x =
.01, .02, .02, .15, -.10, -.25, .22, .27, .22
.68, .19, -.14, -.18, -.20, .03, .17, -.33, -.09
.21, -.17, -.13, .66, .01, .10, .14, -.10, -.08
-.40, -.26, .05, -.04, -.02, .01, .00, .00, -.12
-.54, -.03, .31, -.27, .28, .10, -.32, -.04, -.30
-.36, -.20, -.03, -.19, -.04, .05, -.08, .02, .00
.38, -.09, -.44, .08, -.06, .46, -.20, -.38, .03
.46, .14, -.07, -.20, -.15, .01, .12, -.26, -.10
.06, .38, -.05, -.34, .01, -.18, -.14, .44, .59
.06, -.18, -.11, .30, -.14, -.06, .23, .01, .02
Indices start at 0.
row 0 col 0 -> .01
row 0 col 8 -> .22
row 2 col 8 -> -.08
row 1 col 4 -> -.20
row 8 col 3 -> -.34
row 5 col 1 -> -.20
row 7 col 6 -> .12
row 2 col 2 -> -.13
row 8 col 6 -> -.14
row 5 col 2 -> -.03
row 2 col 6 -> .14
row 4 col 6 -> -.32
row 0 col 5 -> -.25
row 1 col 5 -> .03
row 3 col 4 -> -.02
row 3 col 3 -> -.04
row 6 col 6 -> -.20
row 8 col 2 -> -.05
row 7 col 2 -> -.07
row 5 col 8 -> .00
row 9 col 8 -> .02
row 3 col 8 -> -.12
row 3 col 0 -> -.40
row 7 col 8 -> -.10
row 6 col 8 -> .03
row 5 col 6 -> -.08
row 4 col 8 -> -.30
row 4 col 3 -> -.27
row 5 col 7 -> .02
row 8 col 5 -> -.18

arr = -.51, .19, .41, -.14, .39, .16, .44, -.19, -.18, -.21, -.52, .12, -.51, .38, -.18, .11
arr[0]: -.51
arr[11]: .12
arr[3]: -.14
arr[4]: .39
arr[15]: .11
arr[10]: -.52
arr[9]: -.21
arr[1]: .19
arr[13]: .38

m =
.22, -.04, -.04, .10, -.18
.07, .22, .00, .16, -.07
.08, .16, .11, -.04, .02
.12, .51, -.03, .15, -.11
.11, .32, .04, .12, -.08
.10, .09, .04, .06, -.05
-.28, .63, .53, -.34, .60
.13, .39, -.01, .13, -.07
Indices start at 0.
(0, 0) -> .22
(4, 3) -> .12
(2, 2) -> .11
(2, 3) -> -.04
(3, 3) -> .15
(5, 1) -> .09
(7, 3) -> .13
(4, 4) -> -.08
(2, 4) -> .02
(6, 4) -> .60
(4, 1) -> .32
(2, 1) -> .16
(6, 3) -> -.34
(3, 2) -> -.03
(2, 0) -> .08
(0, 4) -> -.18
(1, 2) -> .00
(7, 2) -> -.01
(6, 1) -> .63
(6, 0) -> -.28

B =
[[ 55  78 146  68]
 [ 14  23 161  17]
 [ 72  27  23  52]
 [163  54  52  60]
 [  8 126 130  28]
 [ 53  17  59  56]
 [ 71 172  34  21]
 [154  49 176  38]
 [ 20  13 197 148]
 [140 125 176 133]
 [153  57 126 144]
 [134 192 163  57]
 [ 77 187  77  70]
 [ 80 183  82 131]
 [ 11  42 158 167]
 [ 74 173  79 148]]
B[0, -4]	55
B[:, -2]	[146, 161, 23, 52, 130, 59, 34, 176, 197, 176, 126, 163, 77, 82, 158, 79]
B[4, 1]	126
B[:, 3]	[68, 17, 52, 60, 28, 56, 21, 38, 148, 133, 144, 57, 70, 131, 167, 148]
B[-8, -3]	13
B[-1, 2]	79
B[14, 0]	11
B[-13]	[163, 54, 52, 60]
B[8]	[20, 13, 197, 148]
B[-2, -1]	167
B[-10, -4]	71
B[-11, -2]	59
B[-12, -1]	28
B[-3, -3]	183
B[11, 0]	134
B[-15, -1]	17
B[-9, -3]	49
B[-14]	[72, 27, 23, 52]
B[-11, -3]	17
B[5, -1]	56
B[9]	[140, 125, 176, 133]
B[-5, -1]	57
B[:, -3]	[78, 23, 27, 54, 126, 17, 172, 49, 13, 125, 57, 192, 187, 183, 42, 173]
B[4, -4]	8
B[-10, 2]	34

M =
[[ 1.097  1.722 -0.347  0.344 -1.407]
 [ 0.873  0.318  1.720 -1.734 -0.190]]
Rows and columns are counted from 0.
(0, 0): 1.097
(0, 2): -0.347
(0, 4): -1.407
(0, 3): 0.344
(1, 1): 0.318
(1, 0): 0.873
(1, 4): -0.190

X =
[[2 2 3 6 6 2 6 6 2 5 2 2]
 [4 6 4 3 2 6 2 4 6 5 6 6]
 [3 6 3 5 3 4 3 6 6 6 5 6]
 [4 2 3 3 3 6 3 5 2 5 4 2]
 [5 1 5 2 4 7 4 3 1 3 4 2]
 [4 5 4 6 5 3 5 5 5 5 3 5]
 [3 6 2 5 3 3 3 6 7 6 5 6]
 [2 5 1 3 1 6 1 7 5 8 7 5]]
Indices start at 0.
(0, 0) -> 2
(3, 9) -> 5
(2, 5) -> 4
(7, 10) -> 7
(5, 1) -> 5
(0, 1) -> 2
(1, 10) -> 6
(3, 2) -> 3
(2, 4) -> 3
(5, 3) -> 6
(2, 6) -> 3
(5, 11) -> 5
(6, 1) -> 6
(2, 0) -> 3
(6, 4) -> 3
(0, 2) -> 3
(2, 10) -> 5
(5, 9) -> 5
(3, 7) -> 5
(6, 8) -> 7
(7, 7) -> 7
(3, 10) -> 4
(4, 4) -> 4
(7, 1) -> 5
(7, 8) -> 5
(5, 0) -> 4
(3, 4) -> 3
(5, 8) -> 5
(4, 10) -> 4
(2, 2) -> 3

W = [147, 173, 184, 55, 130, 223, 194]
W[-7] = 147
W[2] = 184
W[-3] = 130

grid =
array([9240, 5749, 8582, 6728, 2520, 7128, 8897, 5980, 7080, 7109, 8374,
       8683, 8166, 9808, 6383])
grid[0] => 9240
grid[-11] => 2520
grid[9] => 7109
grid[3] => 6728
grid[6] => 8897
grid[1] => 5749
grid[5] => 7128
grid[12] => 8166

data =
[[ .17 -.29 -.05 -.62  .31 -.22 -.34  .36]
 [-.12  .08  .04  .17  .01 -.14 -.07  .14]
 [-.05  .12  .01  .16 -.05 -.10 -.04  .16]
 [-.08  .15 -.01  .19 -.03 -.12 -.06  .13]
 [ .20 -.08 -.44  .30  .00  .28 -.03  .00]
 [-.02  .14  .26 -.09 -.24  .12  .38  .00]
 [-.13 -.13 -.05 -.04 -.12 -.26 -.08  .13]
 [ .02 -.23  .31 -.60  .40 -.02  .47  .13]
 [-.01 -.22  .34 -.60  .37 -.02  .53  .08]
 [ .06 -.10 -.16  .10 -.56  .27 -.19 -.09]
 [ .06 -.08 -.11  .20 -.61  .31 -.15  .01]
 [ .09 -.12 -.18  .03 -.53  .19 -.23 -.18]
 [ .12 -.17 -.19 -.15 -.50  .15 -.27 -.23]
 [ .00 -.22  .37 -.60  .38 -.01  .48  .12]
 [ .12  .04 -.16  .14 -.06  .21  .14 -.01]]
Indices start at 0.
row 0 col 0	.17
row 3 col 0	-.08
row 5 col 2	.26
row 8 col 2	.34
row 1 col 6	-.07
row 7 col 3	-.60
row 3 col 7	.13
row 12 col 1	-.17
row 6 col 1	-.13
row 12 col 3	-.15
row 8 col 3	-.60
row 7 col 1	-.23
row 7 col 7	.13
row 1 col 4	.01
row 11 col 0	.09
row 11 col 7	-.18
row 4 col 5	.28
row 8 col 7	.08
row 4 col 3	.30
row 13 col 6	.48
row 13 col 7	.12
row 13 col 3	-.60
row 2 col 6	-.04
row 10 col 3	.20
row 3 col 5	-.12
row 0 col 2	-.05
row 0 col 3	-.62
row 2 col 2	.01
row 3 col 6	-.06
row 0 col 1	-.29
row 6 col 2	-.05
row 6 col 4	-.12
row 2 col 1	.12
row 5 col 4	-.24
row 3 col 4	-.03
row 7 col 2	.31

A =
423,169,272,19,717,537
599,636,641,395,385,213
428,324,111,318,358,664
455,385,310,518,930,897
604,743,495,742,506,605
440,306,512,376,540,531
Indices start at 0.
row 0 col 0 = 423
row 3 col 5 = 897
row 5 col 5 = 531
row 1 col 3 = 395
row 0 col 3 = 19
row 2 col 0 = 428
row 4 col 1 = 743
row 1 col 4 = 385
row 0 col 1 = 169
row 0 col 4 = 717
row 5 col 2 = 512
